Below is a small trained network, with its code and all its weights. Each question gives an input and a class and asks what happens when units are switched off, that is, made to give their printed mean instead of their output.

import numpy as np


def w(rows, s, z=0):
    codes = np.array(rows[::2]) - 128.0
    scale = np.full(codes.shape[1], s)
    scale[-1] = z or s
    return codes * scale


def f(y):
    return np.maximum(y, 0)


def log_softmax(a):
    a = a - a.max(-1, keepdims=True)
    return a - np.log(np.exp(a).sum(-1, keepdims=True))


def net(x, mask):
    res = np.array(x, float).reshape(1, 7) / 4 @ E
    y = f(res @ A[0][:, :-1].T + A[0][:, -1])
    res = res + np.where(mask, y, B[0][:, -1]) @ B[0][:, :-1]
    return log_softmax(res[-1] @ U[:, :-1].T + U[:, -1])


A, B = {}, {}
E = w([
[128,130,128,128,126,129,128,127,128,128,128],'x0',
[158,92,117,97,134,214,125,198,99,127,130],'x1',
[110,141,10,137,131,137,133,123,147,121,130],'x2',
[128,130,128,127,127,129,128,127,127,127,128],'x3',
[128,127,128,128,127,127,129,129,128,129,127],'x4',
[128,129,128,128,128,128,129,127,128,128,128],'x5',
[126,151,128,130,122,141,122,140,125,255,137],'x6',
],0.014)
A[0] = w([
[141,153,120,122,134,131,139,117,98,208,130,160],'n0',
[128,144,44,129,112,138,135,113,124,233,133,20],'n1',
[133,122,131,128,120,125,118,126,122,122,129,133],'n2',
[108,127,192,119,139,80,129,105,131,139,117,196],'n3',
[112,135,165,138,136,96,144,77,142,114,121,230],'n4',
[131,126,165,130,121,131,121,131,133,107,133,167],'n5',
[105,140,82,124,103,91,135,123,116,128,149,145],'n6',
[145,94,30,100,148,234,137,197,117,120,125,1],'n7',
[131,135,188,121,143,52,134,86,127,140,138,222],'n8',
[127,125,30,117,117,125,130,113,133,42,126,124],'n9',
[122,124,221,122,123,129,129,141,141,247,132,98],'n10',
[134,130,183,119,126,113,126,145,126,60,128,219],'n11',
[136,85,125,121,130,180,149,146,112,128,144,172],'n12',
[131,121,128,127,124,134,130,135,129,119,129,113],'n13',
[140,84,130,124,135,163,149,165,136,95,118,118],'n14',
[143,122,193,129,114,123,123,124,114,51,124,233],'n15',
[136,144,125,136,125,136,126,124,119,190,136,156],'n16',
[138,146,125,119,129,180,117,146,113,161,125,58],'n17',
[121,147,77,139,132,119,115,149,128,182,141,43],'n18',
[115,168,39,137,144,61,132,75,154,134,119,120],'n19',
[131,139,128,123,128,190,114,141,123,162,130,57],'n20',
[124,129,114,136,119,118,125,121,130,129,128,128],'n21',
[121,124,102,123,126,127,135,126,128,100,127,131],'n22',
[149,86,205,113,136,223,122,173,90,122,127,121],'n23',
[123,109,171,116,139,181,126,162,122,123,127,124],'n24',
],0.013,0.0038)
B[0] = w([
[139,173,203,127,124,116,114,191,136,160,138,208],'n0',
[83,80,200,71,133,143,191,122,151,163,118,227],'n1',
[120,122,131,121,124,132,127,124,130,128,128,135],'n2',
[120,91,155,169,117,136,92,88,131,162,121,215],'n3',
[164,145,114,180,119,120,177,119,127,175,144,213],'n4',
[117,103,147,98,123,133,125,111,138,146,136,166],'n5',
[91,157,131,125,138,137,149,131,140,90,133,176],'n6',
[110,5,140,227,120,123,109,112,114,158,126,242],'n7',
[131,110,160,189,125,133,119,87,115,181,123,237],'n8',
[138,186,71,212,118,126,97,129,116,75,131,230],'n9',
[162,164,104,188,125,119,29,156,98,80,128,253],'n10',
[130,91,114,95,138,135,184,97,134,170,122,209],'n11',
[152,73,66,106,146,127,122,140,110,112,123,185],'n12',
[120,122,137,121,128,134,111,118,131,123,127,136],'n13',
[92,95,177,79,124,141,50,63,123,94,121,178],'n14',
[133,84,110,92,140,132,194,92,141,183,122,223],'n15',
[136,166,188,126,120,119,117,175,131,153,136,192],'n16',
[162,135,76,160,127,116,189,204,138,152,127,169],'n17',
[106,93,164,83,119,137,158,105,138,149,134,182],'n18',
[100,213,131,61,136,133,163,136,139,83,128,239],'n19',
[166,137,73,160,129,112,196,205,134,150,127,170],'n20',
[126,140,124,118,128,131,136,132,128,123,125,145],'n21',
[127,143,115,148,132,123,113,118,124,112,132,159],'n22',
[150,166,102,27,131,122,140,180,144,87,130,231],'n23',
[133,139,123,74,130,124,127,151,133,103,126,182],'n24',
],0.027,0.014)
U = w([
[128,54,152,165,132,132,207,110,145,224,126,221],'0',
[147,172,173,222,97,106,28,120,85,150,140,50],'1',
[118,253,57,144,138,116,131,98,128,40,139,249],'2',
[66,187,188,30,140,143,171,133,173,125,135,32],'3',
[135,101,99,4,167,152,158,97,146,108,113,178],'4',
[175,174,105,97,126,102,63,210,102,73,134,38],'5',
[111,87,78,215,120,136,41,97,68,70,123,87],'6',
],0.0054,0.0013)

Each question gives the input, the list of numbers given to net, and the class t.
The units are the neurons (one row each of A and B). Each row of codes is followed by its name. A weight is (code - 128) times the scale printed after its matrix; where a second scale follows, it is the last column's (A, B and U).
mask holds one flag per neuron, in row order. A switched-off neuron (its flag False) gives its mean, the last column of its row in B, instead of its output. The means were averaged over made-up inputs and are rounded, as every weight is.
A unit's drop is (log p(t) with every unit on - log p(t) with that unit switched off) / (log p(t) with every unit on - log p(t) with every unit switched off).
The circuit of an input: a set's keep is (log p(t) with only the set's units on - log p(t) with every unit switched off) / (log p(t) with every unit on - log p(t) with every unit switched off). Starting from the 12 units with the biggest drops (on a tie, the unit counted first), units are removed one at a time, each time the one whose removal leaves the highest keep (on an exact tie, the one counted first), for as long as the keep stays at least 0.8.
units of the circuit, in order: the units of the circuit, biggest drop first
k most important neurons: the k neurons with the biggest drops, biggest first
drop when u is switched off: that unit's drop, to one decimal
input [1,-2,1,2,-5,-2,-2], class 2: units of the circuit, in order => [n7, n1]
input [-1,0,1,0,0,-7,-8], class 2: units of the circuit, in order => [n9]
input [8,-7,1,2,8,6,-3], class 2: units of the circuit, in order => [n19, n1]
input [-7,-5,1,6,4,8,-1], class 2: units of the circuit, in order => [n7, n1]
input [0,-8,-4,-6,-1,6,1], class 1: 2 most important neurons => [n10, n1]
input [5,4,-1,1,1,7,0], class 4: 2 most important neurons => [n10, n9]
input [4,3,0,-7,6,-1,2], class 5: 2 most important neurons => [n15, n8]
input [-8,0,-8,7,-1,7,3], class 1: 4 most important neurons => [n10, n8, n3, n19]
input [4,1,-6,0,7,-5,-7], class 4: 2 most important neurons => [n23, n7]
input [-7,-3,0,-6,1,-3,6], class 1: 2 most important neurons => [n10, n23]
input [7,-6,0,-5,3,-1,5], class 1: 2 most important neurons => [n10, n23]
input [5,-5,2,-5,3,6,2], class 3: 2 most important neurons => [n19, n7]
input [0,4,1,3,-5,3,-4], class 6: drop when n7 is switched off => 0.4
input [-5,0,-5,-7,0,-4,7], class 1: units of the circuit, in order => [n10]
input [2,-2,2,-6,-8,3,8], class 3: drop when n1 is switched off => 0.5
input [3,-2,-6,-8,0,7,7], class 1: drop when n14 is switched off => 0.0
input [-1,3,-1,-7,-2,-1,6], class 5: drop when n10 is switched off => 0.1
